Below is a small trained network, with its code and all its weights. Each question gives an input and a class and asks what happens when units are switched off, that is, made to give their printed mean instead of their output.

import numpy as np


def w(rows, s, z=0):
    codes = np.array(rows[::2]) - 128.0
    scale = np.full(codes.shape[1], s)
    scale[-1] = z or s
    return codes * scale


def norm(h):
    return h / np.sqrt((h * h).mean(-1, keepdims=True) + 1e-5)


def f(y):
    return y / 2 * (1 + np.tanh(0.7978845608 * (y + 0.044715 * y**3)))


def log_softmax(a):
    a = a - a.max(-1, keepdims=True)
    return a - np.log(np.exp(a).sum(-1, keepdims=True))


def net(x, mask):
    res = np.array(x, float).reshape(1, 4) / 4 @ E
    u = 0
    for l in range(4):
        y = f(norm(res) @ A[l][:, :-1].T + A[l][:, -1])
        res = res + np.where(mask[u : u + 4], y, B[l][:, -1]) @ B[l][:, :-1]
        u += 4
    return log_softmax(norm(res)[-1] @ U[:, :-1].T + U[:, -1])


A, B = {}, {}
E = w([
[160,253,105],'x0',
[131,128,129],'x1',
[218,104,87],'x2',
[107,115,39],'x3',
],0.0071)
A[0] = w([
[27,69,176,5],'0.n1',
[66,73,38,115],'0.n2',
[246,1,141,73],'0.n3',
[48,59,128,94],'0.n4',
],0.0075,0.0018)
B[0] = w([
[102,43,111,217],'0.n1',
[142,78,69,213],'0.n2',
[81,165,255,251],'0.n3',
[232,159,62,214],'0.n4',
],0.011,0.003)
A[1] = w([
[48,230,5,50],'1.n1',
[92,164,106,3],'1.n2',
[227,251,161,74],'1.n3',
[56,216,1,56],'1.n4',
],0.0068,0.0031)
B[1] = w([
[65,138,177,254],'1.n1',
[4,126,145,76],'1.n2',
[177,106,37,252],'1.n3',
[81,157,145,250],'1.n4',
],0.013,0.002)
A[2] = w([
[109,170,200,3],'2.n1',
[210,168,163,66],'2.n2',
[66,9,178,128],'2.n3',
[145,91,163,103],'2.n4',
],0.015,0.0027)
B[2] = w([
[183,181,42,168],'2.n1',
[191,134,18,159],'2.n2',
[236,125,56,254],'2.n3',
[2,10,211,161],'2.n4',
],0.0061,0.008)
A[3] = w([
[103,150,135,255],'3.n1',
[197,66,167,229],'3.n2',
[135,73,161,36],'3.n3',
[98,75,249,84],'3.n4',
],0.011,0.0021)
B[3] = w([
[215,149,112,148],'3.n1',
[49,72,184,254],'3.n2',
[63,132,11,146],'3.n3',
[127,254,190,154],'3.n4',
],0.0088,0.0058)
U = w([
[123,34,161,191],'0',
[177,87,58,223],'1',
[161,209,72,152],'2',
[26,204,114,1],'3',
[139,128,254,65],'4',
],0.018,0.0034)

Each question gives the input, the list of numbers given to net, and the class t.
The units are the neurons (one row each of A and B). Each row of codes is followed by its name. A weight is (code - 128) times the scale printed after its matrix; where a second scale follows, it is the last column's (A, B and U).
mask holds one flag per neuron, layer by layer. A switched-off neuron (its flag False) gives its mean, the last column of its row in B, instead of its output. The means were averaged over made-up inputs and are rounded, as every weight is.
A unit's drop is (log p(t) with every unit on - log p(t) with that unit switched off) / (log p(t) with every unit on - log p(t) with every unit switched off).
The circuit of an input: a set's keep is (log p(t) with only the set's units on - log p(t) with every unit switched off) / (log p(t) with every unit on - log p(t) with every unit switched off). Starting from the 12 units with the biggest drops (on a tie, the unit counted first), units are removed one at a time, each time the one whose removal leaves the highest keep (on an exact tie, the one counted first), for as long as the keep stays at least 0.8.
units of the circuit, in order: the units of the circuit, biggest drop first
most important unit: the unit with the biggest drop
k most important neurons: the k neurons with the biggest drops, biggest first
k most important neurons of layer l: the k neurons of layer l with the biggest drops, biggest first
input [7,0,-8,-3], class 2: 2 most important neurons of layer 3	[3.n2; 3.n1]
input [-3,-7,6,8], class 0: most important unit	0.n3
input [-1,8,8,5], class 0: 2 most important neurons of layer 0	[0.n4; 0.n3]
input [1,-7,-3,-3], class 2: 3 most important neurons	[2.n1; 0.n2; 0.n4]
input [-1,-1,-7,-5], class 0: 2 most important neurons	[2.n3; 0.n3]
input [-2,-3,-3,1], class 1: 2 most important neurons of layer 0	[0.n3; 0.n2]
input [-5,6,7,8], class 0: units of the circuit, in order	[0.n3; 1.n3]
input [1,-7,4,6], class 2: 2 most important neurons	[3.n2; 0.n1]
input [0,2,-4,-8], class 0: 4 most important neurons	[0.n3; 2.n1; 1.n4; 2.n4]
input [7,7,-3,2], class 3: 2 most important neurons of layer 1	[1.n1; 1.n4]
input [0,-6,-7,-4], class 0: 2 most important neurons of layer 2	[2.n3; 2.n2]
input [2,6,5,8], class 2: 2 most important neurons of layer 3	[3.n2; 3.n3]
input [0,-4,8,-8], class 4: 3 most important neurons	[0.n3; 0.n4; 2.n3]
input [7,-5,-2,7], class 3: units of the circuit, in order	[1.n1]
input [-2,3,-6,-6], class 0: 4 most important neurons	[2.n3; 0.n3; 3.n2; 2.n4]
input [7,0,-3,3], class 3: 2 most important neurons of layer 2	[2.n3; 2.n2]
input [-1,-7,8,1], class 0: 2 most important neurons of layer 3	[3.n2; 3.n4]
input [-3,-5,4,4], class 0: 2 most important neurons of layer 2	[2.n3; 2.n4]
input [-1,-1,2,4], class 0: 2 most important neurons	[0.n2; 1.n3]
input [0,4,-7,-7], class 0: most important unit	0.n3
input [5,-6,-1,4], class 3: 3 most important neurons	[0.n4; 1.n1; 2.n3]
input [-1,7,-5,2], class 1: 2 most important neurons of layer 0	[0.n1; 0.n3]
input [-4,8,6,-1], class 4: 2 most important neurons	[0.n3; 3.n4]
input [2,2,-1,8], class 3: 4 most important neurons	[2.n3; 0.n1; 1.n1; 1.n4]
input [5,-7,-8,-5], class 2: 2 most important neurons	[3.n2; 2.n1]
